Facts:
fodrum kepin <- voboplos,tuzen,braplin,moska,stirul
fodrum tidre <- boskes,zodrete,lofer
fodrum trobe <- gruflok,detrol,bavavir,volam,trostas
fodrum naflil <- skateflus,rupin,pasim
fodrum tekim <- braplo,skobra,fluka,deno
fodrum dolis <- napazum,stebrone
fodrum kizo <- sukon,repadan,luskugul,zego,trobe,benum
fodrum plimon <- brezo,pokol,dake,vidror,naflil
fodrum drukis <- bimas,stizo,fudel,tanes
fodrum fotu <- plibok,tragil
fodrum trostas <- stulos,dunas,noplu
fodrum brubrir <- boplunem,briskotis
fodrum gradum <- diden,klusar
fodrum ploklogrus <- plamol,vupel,staflebu,pigrun
fodrum flaflem <- brategrim,napavi
fodrum flodir <- leskek,fudobris
fodrum moska <- soskagi,livogu,trafle,sifo
fodrum viples <- fotu,tidre,grube,plisuskil
fodrum likik <- pufo,bruta,dolis
fodrum napavi <- miba,gregel,skati,grigatras
fodrum flesom <- brogri
fodrum ribim <- sakem,flesom,stezuk,legrem,nagru
fodrum nekla <- bibra,plistubra
fodrum dake <- litril,pavar
fodrum suplus <- gradum,defek
fodrum pufo <- skego,dasti,skozos
fodrum viril <- britrer,dridru,dozis,brubrir
fodrum benum <- bisos,nataplu,pludil
fodrum luskugul <- ninar,nudrin,suskon,klosa
fodrum plisuskil <- kepli,gugrar,vubi
fodrum fluka <- kluror
fodrum legrem <- grobro,stostuklus,fodrebrar
fodrum stirul <- flarum,klibetul
fodrum pokol <- vunin
fodrum stobuk <- stugra
fodrum brezo <- drastak
fodrum sakem <- flizi
fodrum nagru <- dribana
fodrum stizo <- bulo
fodrum leskek <- stifupi
{voboplos,bavavir,stebrone,skobra,bibra,litril,stezuk,nudrin,skati,trafle,fudobris,pludil,pigrun,tanes,stifupi,noplu} lurudrok 414
{boskes,braplo,napazum,stulos,boplunem,diden,brategrim,brogri,repadan,britrer,ninar,fudel,rupin,nataplu,flarum,stugra,vidror,gugrar,defek,bulo,skozos} lurudrok 594
{gruflok,bimas,miba,plistubra,tuzen,dunas,klosa,flizi,tragil,pavar,sifo,fodrebrar} lurudrok 204
{detrol,skateflus,plibok,plamol,bruta,skego,livogu,gregel,kepli,lofer,kluror,grobro,drastak,dozis,zego} lurudrok 333
{sukon,soskagi,volam,bisos,zodrete,dridru,dasti,braplin,vunin,suskon,klibetul,klusar,vupel,pasim,grigatras,stostuklus,dribana,vubi,briskotis,deno,grube} lurudrok 688

Known rows:
[ 27  -4  -5  17  11 -34 -46  42   8   1  -8  41 -21   7  -4   3  32 -48
  39   2  -2 -15 -28  -1  25  13  15   2   6  23 -18   0 -19]: klosa
[ 43   6   4  -2  -1   6 -38  33  39   7  -2  -6 -24  -3   8 -13  31 -27
  31  41   5  -2 -41 -14  35  15  -7  11 -16  23 -29  -5   0]: luskugul
[ 33  14   1 -10   8 -38 -42  31  24  -9 -17   0  21  -6  11 -14  32 -22
  11 -16  -4 -21 -24  24  17   5  -3  10 -30  24 -33   1 -18]: nudrin
[-23   8  -1  14  20 -17   2  14 -15  -7  34  35  31   5 -12  18  27 -11
   9  40 -23 -19  28 -18   7   0 -17   7 -18   5 -12 -12   9]: deno
[  8   9  -3  -8  17 -39  -5   9  -3 -23  -9  17  19  -9  19  18  17  -9
   2 -22  -1 -22  18  10  -8  -8   2   7 -41  14 -27  -7  -2]: bibra
[  3  19   5  26  -7  -2  34  32 -84 -63  -3 -29 -30  17   8  46  -3  -7
  32  23  84   1   3 -11  -1 -19 -36 -37  -7  26  -9 -26  49]: napavi
[-26  22   2  35   5 -21  26  36 -88 -48  22  -3  29  26 -23  36  18  -6
  12  26  44 -12  24   6   7 -17 -44 -34   3  21   1 -16  29]: grigatras
[  8   8  10 -14  23 -14   6  20 -37  16  -8  39   6   8   5  54   4 -19
  23  18 -32   1   2  -6 -15  18  -7  14 -30  28 -31 -11  23]: diden
[ 13   3   1   1  12   9   8   3   8 -10   8  13 -33  -7  22  22   8 -10
  26  40  12  -6   8 -39   4  -1   0  12 -32   8 -25 -19  26]: leskek
[  5  10  -1  -7  17 -43  -7   8  -4 -24  -6  20  19 -11  23  16  15 -11
   8 -16  -5 -27  18   5 -11  -5   3  12 -41  13 -28 -11   3]: tanes
[  8   3   1   2  10   2   5   5   4 -11  10  18 -26  -8  20  24   8 -13
  29  40   2  -9  10 -40  -1   4  -1  13 -32   8 -25 -20  26]: drukis
[ 24  -7   3 -20  26   2  82  20  43  17   4 -10 -19  -2  26  45  45 -35
 -39  22  18   1   2 -60 -11 -10  21  11 -13 -25  -5 -13   5]: dake
[-22   9  -1  14  22 -16   3  12 -14  -7  34  34  29   5 -10  18  26 -10
  12  44 -23 -20  28 -20   7   1 -15   9 -19   4 -12 -13  12]: klusar
[  5  11   0  12  12 -11 -29  36  13   8  22  16  31   8 -24 -10  45 -22
  10  41 -17 -13 -10   1  36   9 -20   4  -6  17 -15   1 -10]: sukon
[ 29   6  17 -26  31  15   2  16   8 -27  23  25 -39 -19  14  52  -8  30
  18  59  37  12  51 -34  26  14  21  -3 -39  24 -34   7 -24]: fotu
[-25  -3   4  -1  -3 -29  10   1 -17   3   8   5   3 -12  -1  15   0 -17
  51   0 -13  15  24 -16 -12  26  14   3 -17  14  -4   1   5]: plamol
[-15 -10   8 -18   5  12  14 -17 -44  13 -12  62  14  29 -11  50  49 -10
  21  -5  -2  24 -24   8 -20  15  -7  16 -48  39 -26 -28 -10]: napazum

Rows:
No name comes twice in this set of rows, the named rows included.
[-16  -7  -3 -14   0 -17   1 -30 -11 -29 -10  42  26  12  10  12  59  -3
   9 -37  26  -7  -8  18 -17  -8   3  14 -60  24 -23 -29 -26] : stebrone
[ -5   7  -6  39   5 -41  13  41 -90 -56  -8  21 -26  23  -5  51   4 -32
  40 -13  65 -13   9   3  -4 -16  -9 -37  13  26  -2 -17  22] : miba
[-20   7  -1  14  21 -13   4  14 -14  -5  32  33  30   5 -14  19  28 -10
   7  38 -19 -18  28 -16   9  -1 -15   5 -19   6 -11 -11   8] : vupel
[ 17   3   0 -26  29 -42  57  20  27  -2 -11  -4  25  -5  28  33  44 -29
 -48 -32   7 -19  12 -12 -19 -16  20  10 -26 -15 -12  -4 -15] : litril
[-47 -12  -3   8   0  11  10 -29 -24 -12  30  61  40  30 -28  15  79  -2
  11  17  11   3  -1  -4   0  -2 -14  11 -39  20  -7 -32 -23] : dasti
[ 23  -8   4 -21  26  -1  90  22  45  20   3 -13 -16  -1  25  48  50 -39
 -46  19  17   2   2 -62 -13 -12  22  11 -11 -27  -3 -11   2] : naflil
[ 12   2   7  -5 -15 -22 -35  30  20  21  -5 -19   4  -6 -15 -24  21 -32
  56   4  -9  20 -30   8  25  39   7   1  -1  28 -10  16 -20] : detrol
[  1  11  10 -15  24 -30  -4  22 -34  16  -1  47  14   3  12  51  -2 -24
  31  27 -58 -10   5 -13 -24  27  -7  26 -29  24 -36 -14  28] : britrer
[  2   8   2   0  12 -18  -8   6   7 -13  20  27 -19 -13  33  21   1 -20
  42  55 -30 -24  13 -51 -12  15   2  29 -33   3 -32 -25  38] : viril
[  0  25   1  13   2 -45  16  30 -76 -65 -16 -20  17  11  12  34   4  -5
   9 -31  62 -20  13  29 -13 -23 -26 -30 -20  28 -16 -16  23] : skati
[ 45  11  12 -16  12  -2 -38  49   0  37 -26  12   5  13 -13  15  28 -32
  21  16 -21  12 -53  22  26  27 -15   8 -13  43 -34   6  -9] : stulos
[ 13   3  10   1  18 -25   5  -6   1  22 -38  50  22 -40  21  -2  -7 -30
   6 -30  11  -7  45  59  14 -41 -11 -14 -47  -9 -12   6  15] : trafle

Now the same elements, written a new way:
Known rows:
[-33 -14  45  34   0 -33   8 -26  15 -28  32  26 -44 -14   9 -33  18  11
 -30   2   4  -9 -59 -37 -18  23  39   5  11   1 -48  -8  16  15  -5  21]: stulos
[-14 -10  13   6  -8  25  29  14   9  11  35   4 -19 -22  14 -23  34  17
 -14   7  29 -11 -29 -23   1   9  34 -11 -28   9 -20 -21   7  -7  -8   9]: staflebu
[-28 -14  23  31  -5  19  13  -2   2 -22  26  27  -8  -7  31 -38  20  15
 -33  10  12 -16 -44 -32 -13  10  32 -15  14  25 -16 -31  -7   9   4  20]: suskon
[  7 -33  39  10 -30 -16  11  15  27  19  44  -4 -35 -21   9 -19  25  -4
 -27  23  22  -2 -30 -29 -33  18  37  -8 -24   4 -18 -17  32 -38 -13  -9]: flarum
[  4 -17  14  13 -29  16  16  16  17   9  49   1 -16 -24  18 -16  23   8
 -14  24  34  -4 -34 -27 -17   3  36 -15 -23   7  -8 -22  19 -27 -11   1]: stirul
[  1 -18  18  13 -42  -7  14  30  19   4  53   4  -5 -41  27 -19  14  -1
  -3  53  18 -10 -39 -19  -8   3  16 -21 -12  -6   5 -25  41 -29 -16  -8]: livogu
[-29 -32  18  21  -6  52   5  17   8  -8  38  25 -17 -25  48 -52  35   5
 -47  27  35 -35 -13 -14   3  35  35 -12 -32  25  -2 -19  -5   2   6   6]: stostuklus
[-20 -43  34  33   6 -15  25   8  17  23  17 -15 -30 -20   1 -25  24  -7
 -10  -1  26 -18 -14 -41  -3  24  32  -3 -36  16 -29  -6  11  11 -28 -20]: rupin
[-14  -9  14   3 -10  27  31  14  10  14  33   1 -19 -21  11 -24  37  17
 -13   8  28 -10 -31 -26   2  10  34 -11 -28  10 -18 -21   5  -6  -6  12]: suplus
[-14 -22  40  -2  -9  -3  30  13  18  27  24  -4 -42 -18   2 -30  41  10
 -26   4  17 -10 -29 -28 -10  25  35  -5 -32   9 -30 -15  13 -12  -6   4]: defek
[ -9 -13  15 -17 -14  15  17   2  -3   3  30  -7 -27 -30  24 -30  12  18
 -13  -7  35 -15 -20 -15   3  -1  33  -6 -23   4 -25 -27  -6  -1  -5  -5]: fotu
[ -6 -25  20 -17 -15  21   7   6 -14  -5  18  -3 -14 -22  42 -43   0  14
 -31  -8  28 -22 -11 -11  -7  -2  27 -12  -5  22 -13 -43 -23   0   5 -13]: vubi
[-13 -31   5   0  -1   9  33  13   0   3  53   7 -18 -21  12 -11  25  17
 -12   9  17 -14 -30 -30  12  15  25 -12 -42  14 -27 -26 -22 -30  -9  23]: bimas
[  2  -2  18  23 -29  10  15   6  23  19  52  19 -10 -41  20  -8  18  15
  -2   1  34  -7 -22 -25 -17  35  36 -19 -18  14 -12 -26   9 -37  -4 -19]: voboplos
[-14   5  17  17 -13  18  28   5  15  25  40  21 -14 -40  16 -16  29  25
  -2 -15  29 -12 -20 -24  -3  40  34 -16 -23  16 -20 -25  -3 -20   0 -11]: stifupi
[  3 -23  37   8  -4  -4  30   5  15  -7  22  17 -50  -5  18  11  48  14
 -38  -5   9 -14 -26 -17  -3  20  25   7 -47  11 -28 -23  34 -11 -19 -22]: napazum
[-14 -11  12   8  -8  22  27  13   9   9  35   4 -19 -22  16 -22  33  17
 -15   7  29 -11 -27 -24   1   8  34 -10 -28  10 -19 -20   8  -5  -8   7]: stobuk

Rows:
No name comes twice in this set of rows, the named rows included.
[ -3  -5   4   8  -4 -24  13  50   5   3  22  10   0 -43  17 -19  26  30
 -14  36  17  -5  -2  -2  33  26  12  -9   2  10 -15   1  26  -4 -20  16] : gregel
[-24  -8  17   5 -13   3  32  27   6   9  33   8 -11 -38  22 -30  29  14
  -4  30  12 -19 -33 -14  16  11  12 -15 -20  -2  -9 -22  23   2 -11   2] : plamol
[  4 -19  17  18  -6  38  25  13   1 -24  18  30 -16   4  42   8  40  19
 -44   1  11 -20 -22 -16  -2   6  19  -7 -28  33  -2 -44  14  -5 -10 -20] : dasti
[-15 -25  37   4  -5  -8  24  12  16  20  27   0 -41 -20   8 -28  36   9
 -29   3  18 -11 -25 -24 -11  25  34  -3 -31   8 -32 -14  16 -12  -9  -1] : stugra
[ -2 -23  32   6  -1 -22  15  24  16  17  22   0 -36 -22   4 -21  35  17
 -34   7  21  -2 -10 -18  -3  33  33   1 -20  13 -35  -2  17 -13 -14   7] : brategrim
[-23 -18  21  27  -6  22  15   3   2 -16  26  22  -8  -9  31 -35  20  15
 -34  10  15 -16 -36 -29 -13  11  30 -16   6  25 -13 -31  -6   5   2  14] : sukon
[ -5  -7  16   9 -12   7  36  19   5 -23  27  27 -22 -23  34  14  40  20
 -15  20   2 -25 -34  -7  26   6   4  -4 -36   1  -5 -32  43   2 -23 -23] : skego
[-13  -7  17   8 -12   5  33  22   5 -11  30  19 -17 -29  30  -4  35  17
 -11  24   6 -22 -33  -9  22   7   8  -8 -29   0  -7 -28  35   2 -19 -13] : bruta
[-39  -2  22  27 -10 -17  18  -1   5 -28  37  27 -14 -35  24 -34  15  16
  -6  29   2 -20 -59 -24  13   9  17  -9  10  -8 -22 -18  22  20  -9  18] : detrol
[ 11 -32  19  24 -35  22   4  24  14   1  44   5   0 -13  35 -24  14  -1
 -31  33  27  -7 -28 -28 -35   4  31 -25  -3  25   9 -37  12 -37  -4  -5] : soskagi
[-13 -32   4   5   0   6  28  13  -1  -2  53   9 -18 -23  15 -10  20  18
 -13   9  19 -15 -26 -27  11  14  25 -10 -41  14 -29 -24 -19 -29 -10  20] : plistubra
[ 12  -6  18  25 -41   6   9   7  29  18  60  17  -8 -43  22  -4  12   9
  -2  10  36  -4 -26 -28 -26  33  36 -21 -15  12  -5 -26  16 -50  -6 -21] : trafle
[-22  -7  16  17  -6  14  23  -1   9  -6  37  12 -21 -20  16 -25  28  18
 -14   8  23 -11 -41 -28  -2   9  37  -8 -14   6 -25 -18   6   4  -7  16] : kizo

The same elements again, as new rows of numbers:
Known rows:
[  1 -16 -70 -27  -9 -25 -37  33 -18  17   8  -8  39  20]: dunas
[ -2 -10 -68 -18  -5 -12 -32  29 -14  10  16 -11  35  15]: klosa
[-15  30  27 -28  -9 -30  23  11 -46  21  44 -20  26 -36]: grobro
[ 33   6   2   0 -17 -66 -36  -6 -11   9  16 -14  56  43]: bisos
[-14 -30  21 -14  -1 -14 -23  14 -11  30  -9  -3  38  77]: noplu
[ 26  22   8  28 -12 -30 -21 -18  -2  -7  40 -24  43  23]: vupel
[-32  33   8  14  38  20 -29 -14 -30 -57 -12   1  22  -2]: rupin
[-17   6  15  32 -31  31   3   5   1   0  18 -13 -11  88]: voboplos
[-12  15  -1 -71 -18 -31 -11   3  -4  22  13  -5  42  24]: zego
[ -8   8  -4 -80 -20 -44 -16   7  -7  27   5  -2  48  31]: detrol
[  8  13  10   0  20  28 -13 -17  11 -40 -61 -22   5 -38]: plimon
[-25  15 -59   6  10  53 -29   4 -25 -36  -9 -31  23 -14]: pavar
[-39  34 -11  48  41 -44  -9   8  40 -14  34  10  48   9]: skozos
[ 36  38 -11  38 -63 -38 -12  -8  -4 -20  32 -18   1  77]: soskagi
[ 25  23   8  27 -10 -28 -22 -18   0  -8  41 -24  41  24]: deno
[ 12  30  11  23  -3  -6 -32 -29 -21 -36  -6 -33  44  15]: vunin
[-14  23   5  20  27 -12 -17  -1  -4 -24  43  12  18   6]: fudel

Rows:
No name comes twice in this set of rows, the named rows included.
[ -7   7 -39  28   3  -7   3  36 -55   9  47 -27  17 -46] : fodrebrar
[  7  32  12  22   0  -1 -35 -32 -26 -40 -15 -35  46  15] : pasim
[-37  40  10 -50  -1  32 -10 -22 -19 -28 -17 -26  32  -3] : skateflus
[-11  14 -63  21  -4  52 -36  -4  -5  39  43 -16  -1 -28] : tragil
[-32  39   8 -48  -5  28  -8 -21 -13 -23  -9 -24  31  -4] : drastak
[-28  31   8  15  35  14 -27 -13 -24 -52  -4   4  20  -2] : vidror
[ -5  35 -10  28 -15 -16  -8   7  -7 -35  32  18 -15  49] : flarum
[ 37  22 -16  18 -53  -9  10   9  31 -23 -18  -4 -47  37] : moska
[  1  23 -81  22 -52  22  -8  26  -6 -20  30 -15 -20  49] : sifo
[ 50   2  17  -1   6   8 -21 -28   9 -37  97 -25  42  26] : grigatras

